Below are the code and all the weights of a small trained network. Each question names an input and a class and asks about switching units off, where a switched-off unit gives its printed mean instead of its output.

import numpy as np


def w(rows, s, z=0):
    codes = np.array(rows[::2]) - 128.0
    scale = np.full(codes.shape[1], s)
    scale[-1] = z or s
    return codes * scale


def norm(h):
    return h / np.sqrt((h * h).mean(-1, keepdims=True) + 1e-5)


def f(y):
    return y / 2 * (1 + np.tanh(0.7978845608 * (y + 0.044715 * y**3)))


def log_softmax(a):
    a = a - a.max(-1, keepdims=True)
    return a - np.log(np.exp(a).sum(-1, keepdims=True))


def net(x, mask):
    res = np.array(x, float).reshape(1, 2) / 4 @ E
    u = 0
    for l in range(2):
        y = f(norm(res) @ A[l][:, :-1].T + A[l][:, -1])
        res = res + np.where(mask[u : u + 13], y, B[l][:, -1]) @ B[l][:, :-1]
        u += 13
    return log_softmax(norm(res)[-1] @ U[:, :-1].T + U[:, -1])


A, B = {}, {}
E = w([
[212,162,151,143],'x0',
[204,110,2,163],'x1',
],0.0057)
A[0] = w([
[88,181,213,108,145],'L0N0',
[94,9,114,53,2],'L0N1',
[87,97,56,220,62],'L0N2',
[123,71,152,113,165],'L0N3',
[164,70,15,93,59],'L0N4',
[53,51,140,71,54],'L0N5',
[112,166,127,128,135],'L0N6',
[59,143,143,86,24],'L0N7',
[2,108,91,80,93],'L0N8',
[127,120,112,123,60],'L0N9',
[77,98,128,169,81],'L0N10',
[68,62,65,35,59],'L0N11',
[146,176,125,197,207],'L0N12',
],0.0067,0.0035)
B[0] = w([
[207,58,42,105,253],'L0N0',
[77,190,142,248,131],'L0N1',
[122,89,57,94,166],'L0N2',
[245,121,118,64,157],'L0N3',
[204,116,20,55,229],'L0N4',
[166,135,155,240,182],'L0N5',
[141,116,112,210,134],'L0N6',
[156,29,147,131,141],'L0N7',
[138,109,23,150,233],'L0N8',
[83,105,173,103,99],'L0N9',
[130,178,253,160,124],'L0N10',
[123,207,143,255,174],'L0N11',
[158,104,10,194,208],'L0N12',
],0.0041,0.0031)
A[1] = w([
[27,74,217,112,79],'L1N0',
[86,88,242,66,93],'L1N1',
[22,238,99,254,74],'L1N2',
[64,142,108,147,112],'L1N3',
[53,145,38,150,123],'L1N4',
[186,112,148,195,65],'L1N5',
[182,191,86,164,254],'L1N6',
[218,233,185,84,127],'L1N7',
[89,122,60,20,124],'L1N8',
[168,138,145,113,118],'L1N9',
[95,114,182,34,8],'L1N10',
[195,59,29,162,115],'L1N11',
[16,133,159,142,122],'L1N12',
],0.0068,0.0039)
B[1] = w([
[192,146,8,131,159],'L1N0',
[120,98,45,68,168],'L1N1',
[82,104,244,208,152],'L1N2',
[146,158,130,163,125],'L1N3',
[176,171,161,177,167],'L1N4',
[43,28,99,97,136],'L1N5',
[36,112,167,203,250],'L1N6',
[96,156,59,218,169],'L1N7',
[179,65,222,148,144],'L1N8',
[49,136,102,184,137],'L1N9',
[166,2,44,102,127],'L1N10',
[75,137,221,61,254],'L1N11',
[160,167,8,199,139],'L1N12',
],0.0052,0.006)
U = w([
[171,72,5,32,202],'0',
[90,189,76,187,224],'1',
[100,94,175,55,241],'2',
[156,224,172,46,1],'3',
],0.011,0.0055)

Each question gives the input, the list of numbers given to net, and the class t.
The units are the neurons (one row each of A and B). Each row of codes is followed by its name. A weight is (code - 128) times the scale printed after its matrix; where a second scale follows, it is the last column's (A, B and U).
mask holds one flag per neuron, layer by layer. A switched-off neuron (its flag False) gives its mean, the last column of its row in B, instead of its output. The means were averaged over made-up inputs and are rounded, as every weight is.
A unit's drop is (log p(t) with every unit on - log p(t) with that unit switched off) / (log p(t) with every unit on - log p(t) with every unit switched off).
The circuit of an input: a set's keep is (log p(t) with only the set's units on - log p(t) with every unit switched off) / (log p(t) with every unit on - log p(t) with every unit switched off). Starting from the 12 units with the biggest drops (on a tie, the unit counted first), units are removed one at a time, each time the one whose removal leaves the highest keep (on an exact tie, the one counted first), for as long as the keep stays at least 0.8.
circuit, biggest first: the units of the circuit, biggest drop first
k most important neurons: the k neurons with the biggest drops, biggest first
k most important neurons of layer l: the k neurons of layer l with the biggest drops, biggest first
drop of u: that unit's drop, to one decimal
input [-8,5], class 1: 2 most important neurons	[L0N11 L0N0]
input [6,-5], class 1: circuit, biggest first	[L1N7]
input [0,2], class 2: circuit, biggest first	[L1N11 L0N8]
input [8,-8], class 0: 2 most important neurons of layer 0	[L0N11 L0N5]
input [-3,3], class 2: 3 most important neurons	[L1N11 L1N0 L1N7]
input [8,-7], class 1: 2 most important neurons of layer 1	[L1N7 L1N11]
input [2,2], class 2: 2 most important neurons	[L1N11 L0N11]
input [2,3], class 2: 2 most important neurons	[L1N11 L0N0]
input [-7,-5], class 1: 4 most important neurons of layer 0	[L0N5 L0N8 L0N11 L0N1]
input [3,-1], class 2: 2 most important neurons of layer 0	[L0N12 L0N0]
input [-5,-4], class 1: 2 most important neurons	[L0N5 L0N8]
input [-8,-6], class 1: 2 most important neurons	[L0N5 L0N8]
input [2,0], class 2: 2 most important neurons	[L0N12 L1N11]
input [3,0], class 2: most important neuron	[L0N12]
input [2,-4], class 0: 2 most important neurons of layer 0	[L0N8 L0N4]
input [-7,4], class 1: 2 most important neurons	[L0N11 L1N4]
input [-1,-1], class 2: drop of L0N7	0.1
input [2,-2], class 2: drop of L0N0	2.4
input [-7,-8], class 0: drop of L0N7	0.0
input [4,-5], class 0: drop of L1N6	0.1
input [-8,-3], class 1: most important neuron	[L1N12]
